Here is a tiny trained network, its code and every weight. The questions are about switching its units off for an input and a class, where a switched-off unit gives its printed mean instead of its output.

import numpy as np


def w(rows, s, z=0):
    codes = np.array(rows[::2]) - 128.0
    scale = np.full(codes.shape[1], s)
    scale[-1] = z or s
    return codes * scale


def f(y):
    return y / 2 * (1 + np.tanh(0.7978845608 * (y + 0.044715 * y**3)))


def log_softmax(a):
    a = a - a.max(-1, keepdims=True)
    return a - np.log(np.exp(a).sum(-1, keepdims=True))


def net(x, mask):
    res = np.array(x, float).reshape(1, 8) / 4 @ E
    y = f(res @ A[0][:, :-1].T + A[0][:, -1])
    res = res + np.where(mask, y, B[0][:, -1]) @ B[0][:, :-1]
    return log_softmax(res[-1] @ U[:, :-1].T + U[:, -1])


A, B = {}, {}
E = w([
[14,85,170],'x0',
[247,74,229],'x1',
[199,50,127],'x2',
[167,144,107],'x3',
[200,146,50],'x4',
[66,2,88],'x5',
[110,76,25],'x6',
[192,82,79],'x7',
],0.005)
A[0] = w([
[143,180,45,211],'n1',
[34,33,109,116],'n2',
[254,68,176,135],'n3',
[66,41,113,134],'n4',
[108,70,123,130],'n5',
[252,73,170,137],'n6',
[104,106,109,122],'n7',
[161,190,62,170],'n8',
[99,180,171,160],'n9',
[54,200,232,140],'n10',
[129,147,120,121],'n11',
[160,153,87,192],'n12',
[186,149,54,255],'n13',
[218,114,108,220],'n14',
[233,79,165,148],'n15',
[49,199,249,141],'n16',
[52,90,119,156],'n17',
[197,115,207,140],'n18',
[43,41,114,128],'n19',
[166,153,74,200],'n20',
],0.0073,0.0055)
B[0] = w([
[74,163,77,209],'n1',
[133,8,104,188],'n2',
[215,146,120,227],'n3',
[139,73,99,178],'n4',
[157,83,92,146],'n5',
[255,162,108,223],'n6',
[123,107,116,132],'n7',
[109,136,103,182],'n8',
[90,150,190,174],'n9',
[108,130,204,214],'n10',
[114,126,128,126],'n11',
[118,158,104,183],'n12',
[108,199,57,253],'n13',
[146,167,95,238],'n14',
[216,161,112,213],'n15',
[109,131,213,226],'n16',
[86,56,135,175],'n17',
[163,134,147,194],'n18',
[131,58,111,185],'n19',
[110,200,55,194],'n20',
],0.0083,0.0053)
U = w([
[249,145,132,36],'0',
[110,119,172,172],'1',
[136,158,124,255],'2',
[113,2,109,77],'3',
[108,162,93,128],'4',
[86,171,107,114],'5',
[114,151,105,199],'6',
[95,140,234,61],'7',
],0.0095,0.0043)

Each question gives the input, the list of numbers given to net, and the class t.
The units are the neurons (one row each of A and B). Each row of codes is followed by its name. A weight is (code - 128) times the scale printed after its matrix; where a second scale follows, it is the last column's (A, B and U).
mask holds one flag per neuron, in row order. A switched-off neuron (its flag False) gives its mean, the last column of its row in B, instead of its output. The means were averaged over made-up inputs and are rounded, as every weight is.
A unit's drop is (log p(t) with every unit on - log p(t) with that unit switched off) / (log p(t) with every unit on - log p(t) with every unit switched off).
The circuit of an input: a set's keep is (log p(t) with only the set's units on - log p(t) with every unit switched off) / (log p(t) with every unit on - log p(t) with every unit switched off). Starting from the 12 units with the biggest drops (on a tie, the unit counted first), units are removed one at a time, each time the one whose removal leaves the highest keep (on an exact tie, the one counted first), for as long as the keep stays at least 0.8.
circuit, biggest first: the units of the circuit, biggest drop first
k most important neurons: the k neurons with the biggest drops, biggest first
drop of u: that unit's drop, to one decimal
input [3,6,6,4,-7,2,-1,-5], class 0: circuit, biggest first -> [n6; n3; n15]
input [2,-4,-3,2,-2,6,-7,-4], class 7: most important neuron -> [n16]
input [-4,-2,-8,-3,-7,7,-3,-6], class 7: circuit, biggest first -> [n16; n10]
input [8,-7,-5,7,6,2,7,8], class 3: circuit, biggest first -> [n2; n19]
input [8,-4,-3,-5,-7,-1,-1,-2], class 7: 3 most important neurons -> [n16; n10; n9]
input [2,-5,-1,4,5,6,2,8], class 3: 3 most important neurons -> [n2; n19; n4]
input [6,6,8,-6,-1,2,6,8], class 0: drop of n4 -> -0.1
input [-7,3,3,-7,2,8,8,4], class 0: drop of n3 -> 0.2
input [4,0,-1,-6,-1,5,1,6], class 3: drop of n10 -> 0.0
input [-1,-7,-8,7,-3,6,8,-3], class 3: drop of n2 -> 0.1
